Below are the code and all the weights of a small trained network. Each question names an input and a class and asks about switching units off, where a switched-off unit gives its printed mean instead of its output.

import numpy as np


def w(rows, s, z=0):
    codes = np.array(rows[::2]) - 128.0
    scale = np.full(codes.shape[1], s)
    scale[-1] = z or s
    return codes * scale


def f(y):
    return np.maximum(y, 0)


def log_softmax(a):
    a = a - a.max(-1, keepdims=True)
    return a - np.log(np.exp(a).sum(-1, keepdims=True))


def net(x, mask):
    res = np.array(x, float).reshape(1, 7) / 4 @ E
    y = f(res @ A[0][:, :-1].T + A[0][:, -1])
    res = res + np.where(mask, y, B[0][:, -1]) @ B[0][:, :-1]
    return log_softmax(res[-1] @ U[:, :-1].T + U[:, -1])


A, B = {}, {}
E = w([
[55,58,132,124,139,104],'x0',
[107,123,119,82,97,19],'x1',
[84,94,87,35,107,142],'x2',
[130,96,144,133,128,135],'x3',
[107,137,2,150,184,71],'x4',
[159,107,124,160,47,106],'x5',
[114,166,117,198,107,123],'x6',
],0.0087)
A[0] = w([
[172,167,118,114,128,126,108],'n1',
[135,132,150,135,123,149,26],'n2',
[95,166,168,175,116,23,66],'n3',
[201,152,250,143,134,184,71],'n4',
[77,124,140,96,205,105,144],'n5',
[131,137,67,124,140,80,60],'n6',
[134,104,87,127,132,136,93],'n7',
[112,158,128,129,163,205,18],'n8',
[147,82,163,152,87,124,3],'n9',
[105,133,159,105,120,112,69],'n10',
[77,113,103,52,221,124,122],'n11',
[99,191,138,153,187,189,64],'n12',
[61,28,157,134,133,149,8],'n13',
[152,124,190,146,134,170,85],'n14',
[119,116,189,31,111,185,97],'n15',
[110,140,198,48,93,147,128],'n16',
[113,128,106,137,158,87,41],'n17',
[147,127,139,138,136,146,121],'n18',
[185,185,65,81,88,131,106],'n19',
[96,123,118,84,186,126,145],'n20',
],0.019,0.004)
B[0] = w([
[104,84,122,115,141,141,166],'n1',
[134,131,112,141,149,111,145],'n2',
[123,184,157,14,87,101,209],'n3',
[133,133,123,180,255,60,252],'n4',
[132,98,127,95,174,117,196],'n5',
[131,169,137,124,163,81,187],'n6',
[124,126,81,156,124,114,151],'n7',
[137,144,135,185,127,180,179],'n8',
[113,104,112,64,128,107,164],'n9',
[138,123,123,108,153,151,149],'n10',
[121,63,84,91,179,80,224],'n11',
[124,190,110,173,89,178,198],'n12',
[134,47,86,129,65,169,185],'n13',
[118,162,84,123,189,101,190],'n14',
[126,184,219,50,86,157,214],'n15',
[136,105,145,75,181,228,205],'n16',
[134,142,161,136,139,88,166],'n17',
[99,152,101,125,146,131,152],'n18',
[124,53,93,76,125,134,188],'n19',
[131,83,112,110,156,100,187],'n20',
],0.03,0.015)
U = w([
[140,129,139,76,125,181,128],'0',
[150,230,120,253,164,194,55],'1',
[136,234,159,127,88,85,79],'2',
[138,135,83,120,203,108,254],'3',
[145,80,42,165,90,149,120],'4',
[190,126,182,230,95,113,11],'5',
],0.0053,0.0045)

Each question gives the input, the list of numbers given to net, and the class t.
The units are the neurons (one row each of A and B). Each row of codes is followed by its name. A weight is (code - 128) times the scale printed after its matrix; where a second scale follows, it is the last column's (A, B and U).
mask holds one flag per neuron, in row order. A switched-off neuron (its flag False) gives its mean, the last column of its row in B, instead of its output. The means were averaged over made-up inputs and are rounded, as every weight is.
A unit's drop is (log p(t) with every unit on - log p(t) with that unit switched off) / (log p(t) with every unit on - log p(t) with every unit switched off).
The circuit of an input: a set's keep is (log p(t) with only the set's units on - log p(t) with every unit switched off) / (log p(t) with every unit on - log p(t) with every unit switched off). Starting from the 12 units with the biggest drops (on a tie, the unit counted first), units are removed one at a time, each time the one whose removal leaves the highest keep (on an exact tie, the one counted first), for as long as the keep stays at least 0.8.
circuit, biggest first: the units of the circuit, biggest drop first
top k neurons: the k neurons with the biggest drops, biggest first
drop of u: that unit's drop, to one decimal
input [-3,-8,-4,6,-7,2,4], class 1: top neuron => (n12)
input [-3,7,5,7,6,7,3], class 2: circuit, biggest first => (n4 n11 n16)
input [1,-5,2,-6,1,-5,4], class 1: circuit, biggest first => (n12 n8)
input [7,-1,-7,4,0,6,-4], class 4: circuit, biggest first => (n13 n15 n4)
input [5,3,5,-3,-4,-7,6], class 0: top 2 neurons => (n4 n15)
input [8,2,-6,-8,3,0,1], class 2: top 2 neurons => (n3 n4)
input [8,-1,2,-8,-2,-7,-5], class 0: top 3 neurons => (n15 n4 n13)
input [8,-7,4,6,-6,7,0], class 0: top 2 neurons => (n15 n13)
input [-5,3,3,-4,-4,-8,-2], class 0: top 2 neurons => (n15 n16)
input [7,-7,2,-8,-8,-8,-4], class 0: top 3 neurons => (n15 n16 n13)
input [4,1,-7,5,0,0,7], class 2: drop of n3 => 0.1
input [-6,-4,2,7,7,8,-6], class 4: drop of n4 => 0.4
input [-4,0,3,-3,-8,-1,-8], class 0: drop of n15 => 4.7
input [0,-7,-7,1,0,-6,-6], class 1: circuit, biggest first => (n12)
